Here is a tiny trained network, its code and every weight. The questions are about switching its units off for an input and a class, where a switched-off unit gives its printed mean instead of its output.

import numpy as np


def w(rows, s, z=0):
    codes = np.array(rows[::2]) - 128.0
    scale = np.full(codes.shape[1], s)
    scale[-1] = z or s
    return codes * scale


def f(y):
    return np.maximum(y, 0)


def log_softmax(a):
    a = a - a.max(-1, keepdims=True)
    return a - np.log(np.exp(a).sum(-1, keepdims=True))


def net(x, mask):
    res = np.array(x, float).reshape(1, 7) / 4 @ E
    y = f(res @ A[0][:, :-1].T + A[0][:, -1])
    res = res + np.where(mask, y, B[0][:, -1]) @ B[0][:, :-1]
    return log_softmax(res[-1] @ U[:, :-1].T + U[:, -1])


A, B = {}, {}
E = w([
[197,137,207,196,193],'x0',
[80,94,254,73,113],'x1',
[125,130,132,131,128],'x2',
[73,179,129,96,219],'x3',
[137,90,117,116,137],'x4',
[115,206,149,151,111],'x5',
[131,136,128,127,125],'x6',
],0.01)
A[0] = w([
[162,98,148,168,69,68],'neuron 0',
[120,163,123,78,205,67],'neuron 1',
[77,78,146,164,136,254],'neuron 2',
[170,126,159,167,169,105],'neuron 3',
[107,184,145,144,129,196],'neuron 4',
[170,114,65,125,175,151],'neuron 5',
[93,143,127,129,205,110],'neuron 6',
[147,134,179,147,155,69],'neuron 7',
[110,121,186,128,106,78],'neuron 8',
[251,108,205,177,240,65],'neuron 9',
[115,148,125,110,168,68],'neuron 10',
[110,67,183,84,145,122],'neuron 11',
[166,80,85,146,152,182],'neuron 12',
[73,113,188,101,106,39],'neuron 13',
[64,146,115,110,200,91],'neuron 14',
[183,112,161,185,168,52],'neuron 15',
[134,154,138,121,160,76],'neuron 16',
[78,109,95,144,112,180],'neuron 17',
[151,213,167,136,96,161],'neuron 18',
[86,126,119,124,211,79],'neuron 19',
[131,167,98,136,126,183],'neuron 20',
[116,149,90,49,86,36],'neuron 21',
],0.013,0.0076)
B[0] = w([
[191,36,89,200,54,165],'neuron 0',
[149,56,98,218,65,172],'neuron 1',
[213,230,162,65,178,210],'neuron 2',
[70,89,87,59,130,181],'neuron 3',
[190,111,127,90,137,192],'neuron 4',
[93,185,207,164,215,200],'neuron 5',
[179,99,106,111,39,179],'neuron 6',
[68,124,84,155,121,162],'neuron 7',
[105,118,142,211,132,161],'neuron 8',
[35,106,91,80,117,250],'neuron 9',
[171,24,101,171,95,146],'neuron 10',
[134,195,214,197,130,198],'neuron 11',
[200,199,169,146,155,204],'neuron 12',
[69,167,116,206,170,172],'neuron 13',
[191,113,98,170,62,182],'neuron 14',
[5,95,58,98,144,179],'neuron 15',
[111,68,75,140,125,144],'neuron 16',
[77,152,145,77,152,185],'neuron 17',
[173,120,144,35,139,193],'neuron 18',
[215,107,89,194,78,172],'neuron 19',
[155,232,185,131,198,184],'neuron 20',
[2,69,80,116,128,169],'neuron 21',
],0.0057,0.012)
U = w([
[29,108,43,82,130,9],'0',
[198,54,62,255,24,35],'1',
[149,158,140,112,156,253],'2',
[125,215,177,215,191,10],'3',
[175,148,147,66,163,229],'4',
[164,150,129,103,146,198],'5',
[180,138,146,72,165,172],'6',
],0.0094,0.0052)

Each question gives the input, the list of numbers given to net, and the class t.
The units are the neurons (one row each of A and B). Each row of codes is followed by its name. A weight is (code - 128) times the scale printed after its matrix; where a second scale follows, it is the last column's (A, B and U).
mask holds one flag per neuron, in row order. A switched-off neuron (its flag False) gives its mean, the last column of its row in B, instead of its output. The means were averaged over made-up inputs and are rounded, as every weight is.
A unit's drop is (log p(t) with every unit on - log p(t) with that unit switched off) / (log p(t) with every unit on - log p(t) with every unit switched off).
The circuit of an input: a set's keep is (log p(t) with only the set's units on - log p(t) with every unit switched off) / (log p(t) with every unit on - log p(t) with every unit switched off). Starting from the 12 units with the biggest drops (on a tie, the unit counted first), units are removed one at a time, each time the one whose removal leaves the highest keep (on an exact tie, the one counted first), for as long as the keep stays at least 0.8.
units of the circuit, in order: the units of the circuit, biggest drop first
unit that matters most: the unit with the biggest drop
k most important neurons: the k neurons with the biggest drops, biggest first
drop of u: that unit's drop, to one decimal
input [0,0,2,2,-4,6,-4], class 4: unit that matters most	neuron 18
input [-6,8,2,2,8,-5,7], class 3: units of the circuit, in order	neuron 11; neuron 13
input [-3,-6,1,8,-5,-5,4], class 1: units of the circuit, in order	neuron 1; neuron 14
input [-7,-4,8,8,-7,3,-4], class 1: units of the circuit, in order	neuron 14; neuron 1; neuron 19
input [-7,-8,2,-1,-5,0,-5], class 3: units of the circuit, in order	neuron 20; neuron 5
input [-6,-7,-6,-5,2,2,-5], class 3: units of the circuit, in order	neuron 5; neuron 20; neuron 12
input [6,-5,-6,2,3,-6,4], class 0: 3 most important neurons	neuron 9; neuron 15; neuron 3
input [-2,7,3,-1,4,-4,2], class 3: 2 most important neurons	neuron 11; neuron 13
input [1,5,-2,0,-5,-1,-4], class 3: units of the circuit, in order	neuron 11; neuron 13
input [8,2,0,-3,3,0,6], class 0: units of the circuit, in order	neuron 9; neuron 15
input [3,-7,2,-2,-3,-5,-1], class 3: 2 most important neurons	neuron 5; neuron 12
input [-8,-5,1,-6,-7,-2,2], class 0: 2 most important neurons	neuron 21; neuron 17
input [-2,-7,-3,-2,-7,3,2], class 3: 2 most important neurons	neuron 20; neuron 5
input [-8,-5,-5,-6,6,0,3], class 0: units of the circuit, in order	neuron 21
input [7,-7,6,-2,1,-5,3], class 0: 3 most important neurons	neuron 9; neuron 15; neuron 3
input [5,6,2,-2,-5,-5,-4], class 3: 3 most important neurons	neuron 11; neuron 8; neuron 13
input [-3,-7,5,6,3,-5,6], class 3: 2 most important neurons	neuron 5; neuron 20
input [6,-4,6,7,-6,5,-4], class 1: drop of neuron 19	0.2
input [-2,0,-6,7,-7,2,3], class 1: drop of neuron 1	0.2
input [8,1,-1,-1,2,0,-3], class 0: drop of neuron 9	0.2
input [-4,7,3,3,-2,-2,5], class 3: drop of neuron 11	0.3
input [0,-6,-1,7,-1,0,3], class 1: unit that matters most	neuron 1
